Below is a small trained network, with its code and all its weights. Each question gives an input and a class and asks what happens when units are switched off, that is, made to give their printed mean instead of their output.

import numpy as np


def w(rows, s, z=0):
    codes = np.array(rows[::2]) - 128.0
    scale = np.full(codes.shape[1], s)
    scale[-1] = z or s
    return codes * scale


def f(y):
    return y / 2 * (1 + np.tanh(0.7978845608 * (y + 0.044715 * y**3)))


def log_softmax(a):
    a = a - a.max(-1, keepdims=True)
    return a - np.log(np.exp(a).sum(-1, keepdims=True))


def net(x, mask):
    res = np.array(x, float).reshape(1, 8) / 4 @ E
    y = f(res @ A[0][:, :-1].T + A[0][:, -1])
    res = res + np.where(mask, y, B[0][:, -1]) @ B[0][:, :-1]
    return log_softmax(res[-1] @ U[:, :-1].T + U[:, -1])


A, B = {}, {}
E = w([
[129,123,128,121,122,135,124,137,131,126,130,120],'x0',
[137,97,104,149,79,71,200,70,231,110,177,42],'x1',
[104,184,202,61,46,56,56,115,158,57,55,131],'x2',
[190,92,151,101,182,50,89,152,136,56,253,207],'x3',
[77,25,194,156,95,152,105,140,210,178,94,242],'x4',
[218,113,27,109,118,125,12,50,144,193,120,130],'x5',
[125,121,141,118,125,134,117,139,128,137,137,104],'x6',
[213,175,192,13,146,199,219,97,165,181,127,174],'x7',
],0.008)
A[0] = w([
[110,210,184,65,45,50,59,131,163,27,59,139,53],'n0',
[143,77,150,155,86,74,174,46,251,115,188,68,127],'n1',
[77,127,205,133,161,113,217,235,99,54,165,138,81],'n2',
[90,60,138,147,102,151,128,106,186,140,101,165,99],'n3',
[160,247,78,106,161,96,142,111,28,58,168,45,56],'n4',
[75,140,97,197,37,145,140,124,93,179,33,90,51],'n5',
[136,93,80,218,204,181,192,176,95,182,219,126,65],'n6',
[108,44,155,135,110,124,114,135,195,118,133,192,84],'n7',
[137,69,123,131,136,66,88,142,115,44,212,182,22],'n8',
[192,135,162,50,141,169,186,104,158,179,144,167,30],'n9',
[166,105,138,86,175,58,101,173,138,66,240,192,36],'n10',
[100,61,151,150,149,121,119,131,185,167,107,163,46],'n11',
[193,116,101,109,132,105,27,75,121,173,165,148,87],'n12',
[127,158,165,109,186,180,31,180,2,151,95,210,113],'n13',
[106,81,156,145,112,142,103,155,141,166,90,197,123],'n14',
[65,65,99,222,140,100,51,144,102,94,115,102,57],'n15',
[204,115,44,116,126,133,36,75,154,190,118,122,5],'n16',
[86,63,74,224,105,85,77,153,80,95,146,112,87],'n17',
],0.0079,0.0027)
B[0] = w([
[164,17,116,107,231,97,90,125,212,192,99,135,247],'n0',
[156,137,54,142,122,53,168,222,44,101,139,68,217],'n1',
[51,100,151,194,39,131,135,94,202,65,54,126,217],'n2',
[143,178,105,151,107,137,88,146,153,151,187,145,186],'n3',
[192,176,195,218,67,168,53,147,171,195,223,173,237],'n4',
[80,185,71,61,178,213,142,100,91,170,122,102,211],'n5',
[148,28,129,131,225,104,95,127,181,173,86,154,223],'n6',
[156,178,129,166,100,162,87,174,162,155,184,152,193],'n7',
[117,183,101,80,154,218,151,125,76,193,80,85,198],'n8',
[167,143,217,2,107,107,148,71,81,48,134,189,209],'n9',
[48,190,79,104,169,208,146,88,91,205,95,68,222],'n10',
[148,161,141,174,122,143,109,137,136,161,189,147,176],'n11',
[47,105,131,198,50,137,182,66,175,99,83,147,207],'n12',
[159,133,49,153,123,19,177,212,72,78,146,56,237],'n13',
[171,173,112,175,102,141,109,172,127,161,176,146,193],'n14',
[166,145,216,43,115,113,158,81,99,77,154,195,211],'n15',
[58,102,157,190,88,115,118,102,133,70,48,133,218],'n16',
[181,117,191,36,123,116,154,75,92,64,155,175,212],'n17',
],0.0082,0.012)
U = w([
[182,188,160,196,87,153,62,148,141,162,209,146,119],'0',
[177,136,194,15,118,117,147,88,91,50,143,165,74],'1',
[76,190,85,77,156,201,145,110,93,182,90,81,252],'2',
[43,92,151,207,62,124,135,104,151,60,62,126,128],'3',
[177,2,120,117,224,100,85,129,163,173,105,130,72],'4',
[173,143,53,142,114,34,165,208,70,74,148,68,104],'5',
],0.012,0.0033)

Each question gives the input, the list of numbers given to net, and the class t.
The units are the neurons (one row each of A and B). Each row of codes is followed by its name. A weight is (code - 128) times the scale printed after its matrix; where a second scale follows, it is the last column's (A, B and U).
mask holds one flag per neuron, in row order. A switched-off neuron (its flag False) gives its mean, the last column of its row in B, instead of its output. The means were averaged over made-up inputs and are rounded, as every weight is.
A unit's drop is (log p(t) with every unit on - log p(t) with that unit switched off) / (log p(t) with every unit on - log p(t) with every unit switched off).
The circuit of an input: a set's keep is (log p(t) with only the set's units on - log p(t) with every unit switched off) / (log p(t) with every unit on - log p(t) with every unit switched off). Starting from the 12 units with the biggest drops (on a tie, the unit counted first), units are removed one at a time, each time the one whose removal leaves the highest keep (on an exact tie, the one counted first), for as long as the keep stays at least 0.8.
circuit, biggest first: the units of the circuit, biggest drop first
unit that matters most: the unit with the biggest drop
k most important neurons: the k neurons with the biggest drops, biggest first
drop of u: that unit's drop, to one decimal
input [4,0,1,-7,3,3,5,8], class 1: unit that matters most => n9
input [-3,3,-7,-6,-4,-8,4,2], class 3: 3 most important neurons => (n2 n0 n10)
input [7,-6,-8,8,6,2,-8,-1], class 2: 2 most important neurons => (n10 n8)
input [-7,5,-7,-6,3,-6,-7,-4], class 4: 2 most important neurons => (n6 n10)
input [8,1,5,4,-3,6,5,3], class 3: 2 most important neurons => (n12 n16)
input [0,-5,-8,-2,8,3,3,4], class 0: 4 most important neurons => (n0 n14 n11 n3)
input [0,2,-1,6,7,-7,0,-5], class 0: 2 most important neurons => (n7 n11)
input [-1,-1,-7,1,-5,-4,5,6], class 4: 3 most important neurons => (n6 n15 n17)
input [-2,7,6,6,7,2,-5,1], class 0: 3 most important neurons => (n7 n13 n3)
input [5,2,-3,3,-4,3,-2,-4], class 0: 2 most important neurons => (n4 n9)
input [2,-1,-7,4,-5,7,-3,4], class 3: 2 most important neurons => (n12 n16)
input [4,-2,6,-7,3,3,7,-4], class 2: 2 most important neurons => (n5 n6)
input [4,8,7,-6,5,3,-7,-5], class 5: drop of n1 => 1.2
input [6,-6,1,3,-2,1,2,-3], class 5: circuit, biggest first => (n13)
input [0,-2,0,-8,7,1,-8,-5], class 2: drop of n5 => 3.3
input [6,1,-2,-2,6,-5,-4,-4], class 0: drop of n11 => 0.0
